Below are the code and all the weights of a small trained network. Each question names an input and a target symbol and asks about switching units off, where a switched-off unit gives its printed mean instead of its output.

import numpy as np


def w(rows, s, z=0):
    codes = np.array(rows[::2]) - 128.0
    scale = np.full(codes.shape[1], s)
    scale[-1] = z or s
    return codes * scale


def f(y):
    return y / 2 * (1 + np.tanh(0.7978845608 * (y + 0.044715 * y**3)))


def softmax(a):
    e = np.exp(a - a.max(-1, keepdims=True))
    return e / e.sum(-1, keepdims=True)


def log_softmax(a):
    a = a - a.max(-1, keepdims=True)
    return a - np.log(np.exp(a).sum(-1, keepdims=True))


def net(x, mask):
    ids = ['αδεηθλμξστφψω'.index(c) for c in x.split()]
    T = len(ids)
    res = E[ids] + P[:T]
    r = res
    for j in range(2):
        rows = slice(2 * j, 2 * j + 2)
        q, k, v = (r @ M[0][rows].T for M in (Q, K, V))
        z = softmax(np.where(np.tri(T) > 0, q @ k.T / 2**0.5, -1e9)) @ v
        o = O[0][rows]
        res = res + np.where(mask[j], z, o[:, -1]) @ o[:, :-1]
    y = f(res @ A[0][:, :-1].T + A[0][:, -1])
    res = res + np.where(mask[2:6], y, B[0][:, -1]) @ B[0][:, :-1]
    return log_softmax(res[-1] @ U[:, :-1].T + U[:, -1])


Q, K, V, O, A, B = {}, {}, {}, {}, {}, {}
E = w([
[184,71,99,44,77,194,209],'α',
[63,120,202,65,79,139,102],'δ',
[221,182,165,62,90,184,69],'ε',
[60,114,84,148,183,177,90],'η',
[131,153,112,154,68,104,136],'θ',
[146,115,124,247,129,208,131],'λ',
[32,91,106,60,98,54,151],'μ',
[202,19,130,94,150,87,51],'ξ',
[160,67,116,37,169,140,25],'σ',
[106,95,175,170,208,227,144],'τ',
[171,118,195,171,96,128,227],'φ',
[208,101,141,84,181,130,108],'ψ',
[114,156,166,128,143,250,107],'ω',
],0.022)
P = w([
[97,56,136,204,165,155,47],'0',
[106,185,64,75,150,154,134],'1',
[103,68,175,209,146,137,45],'2',
[99,188,86,66,139,131,151],'3',
[99,63,204,206,118,131,52],'4',
[93,188,99,68,126,112,163],'5',
[100,66,234,206,100,120,61],'6',
[73,184,119,63,120,96,182],'7',
[100,71,245,208,81,113,65],'8',
],0.011)
Q[0] = w([
[138,55,191,158,88,136,34],'head 1',
[138,157,49,83,138,68,138],'head 1',
[152,180,77,160,155,116,63],'head 2',
[148,248,92,93,68,111,122],'head 2',
],0.014)
K[0] = w([
[123,161,186,121,18,10,134],'head 1',
[215,42,72,72,154,150,78],'head 1',
[143,187,69,172,155,110,91],'head 2',
[146,155,108,105,75,203,70],'head 2',
],0.011)
V[0] = w([
[166,148,35,223,59,99,139],'head 1',
[255,98,129,134,168,230,114],'head 1',
[86,103,146,83,23,147,174],'head 2',
[102,66,154,105,131,126,221],'head 2',
],0.007)
O[0] = w([
[187,204,134,199,208,5,39,4],'head 1',
[174,158,104,127,197,68,254,248],'head 1',
[230,220,77,146,147,102,28,103],'head 2',
[182,19,57,178,101,212,154,91],'head 2',
],0.0082,0.0037)
A[0] = w([
[71,190,14,48,100,129,133,180],'neuron 1',
[131,254,77,115,81,153,159,223],'neuron 2',
[112,139,114,25,72,31,119,252],'neuron 3',
[218,142,85,77,85,154,190,177],'neuron 4',
],0.0094,0.0021)
B[0] = w([
[84,145,106,248,102,104,94,206],'neuron 1',
[143,84,102,80,13,84,122,193],'neuron 2',
[194,113,56,116,201,182,120,198],'neuron 3',
[106,160,182,116,190,108,92,246],'neuron 4',
],0.014,0.011)
U = w([
[128,149,189,176,164,79,50,130],'α',
[145,116,96,131,128,161,78,53],'δ',
[163,153,139,56,117,102,120,119],'ε',
[106,139,126,185,164,104,140,118],'η',
[156,48,94,124,104,49,163,183],'θ',
[245,125,123,178,122,158,162,255],'λ',
[166,88,75,180,155,149,171,91],'μ',
[162,78,77,76,155,135,129,36],'ξ',
[90,124,93,120,183,139,98,57],'σ',
[138,190,128,125,140,198,170,153],'τ',
[142,96,196,109,128,53,188,139],'φ',
[123,190,139,120,207,111,118,96],'ψ',
[100,110,161,72,85,126,119,192],'ω',
],0.012,0.0061)

Each question gives the input, a string of symbols that net reads in full, and the target symbol t.
The units are the heads (2 rows each of Q, K, V and O) and the neurons (one row each of A and B). Each row of codes is followed by its name. A weight is (code - 128) times the scale printed after its matrix; where a second scale follows, it is the last column's (O, A, B and U).
mask holds one flag per unit, heads first, then neurons. A switched-off unit (its flag False) gives its mean, the last column of its rows in O or B, instead of its output. The means were averaged over made-up inputs and are rounded, as every weight is.
A unit's drop is (log p(t) with every unit on - log p(t) with that unit switched off) / (log p(t) with every unit on - log p(t) with every unit switched off).
The circuit of an input: a set's keep is (log p(t) with only the set's units on - log p(t) with every unit switched off) / (log p(t) with every unit on - log p(t) with every unit switched off). Starting from all 6 units, units are removed one at a time, each time the one whose removal leaves the highest keep (on an exact tie, the one counted first), for as long as the keep stays at least 0.8.
units of the circuit, in order: the units of the circuit, biggest drop first
most important unit: the unit with the biggest drop
k most important neurons: the k neurons with the biggest drops, biggest first
heads that matter: for each layer, one digit per head in row order, 1 if its drop is at least 0.15 and else 0, layers parted by /
drop when u is switched off: that unit's drop, to one decimal
input δ α ω ψ α, target ω: units of the circuit, in order	(head 1)
input ψ ψ α, target ψ: units of the circuit, in order	(neuron 4; head 1)
input ξ ψ ξ ψ σ, target ξ: units of the circuit, in order	(neuron 1; neuron 4)
input ω φ ψ ξ σ ξ ψ ξ, target ξ: heads that matter	00
input ψ θ σ ε ω ξ ψ ψ μ, target δ: units of the circuit, in order	(head 1; neuron 3)
input φ ψ ψ δ, target δ: units of the circuit, in order	(neuron 3; head 2; head 1)
input θ δ η ω ψ θ ψ ψ λ, target α: 2 most important neurons	(neuron 3; neuron 2)
input ψ φ ε α ψ ξ θ μ ω, target δ: units of the circuit, in order	(head 1; head 2)
input σ ξ ψ ψ ψ ψ σ, target ξ: units of the circuit, in order	(neuron 1; head 1)
input θ δ τ, target ω: units of the circuit, in order	(head 1; neuron 3)
input δ ψ θ φ ω, target λ: 2 most important neurons	(neuron 4; neuron 1)
input σ θ φ ε ω ψ, target ψ: 3 most important neurons	(neuron 4; neuron 3; neuron 1)
input θ θ θ μ ψ ψ τ ψ ψ, target δ: 2 most important neurons	(neuron 4; neuron 1)
input σ α ψ ξ τ, target μ: units of the circuit, in order	(neuron 4)
input ω μ τ, target δ: 2 most important neurons	(neuron 4; neuron 1)
input η η ω ψ ω, target τ: units of the circuit, in order	(neuron 2; head 1)
input ψ τ ω θ σ ξ σ ψ, target ψ: 3 most important neurons	(neuron 4; neuron 2; neuron 3)
input δ ψ ω λ ξ, target ω: 2 most important neurons	(neuron 3; neuron 1)
input ψ ψ ξ δ τ, target ω: 2 most important neurons	(neuron 3; neuron 1)
input δ ψ σ, target ω: most important unit	head 1
input θ ω δ σ σ θ λ, target α: drop when head 1 is switched off	2.0
input ω ξ ε θ σ θ ψ θ, target θ: drop when neuron 2 is switched off	3.0
input ω ξ ψ α η ε θ τ, target τ: drop when neuron 4 is switched off	0.0
input θ ψ θ θ, target θ: drop when neuron 2 is switched off	2.8
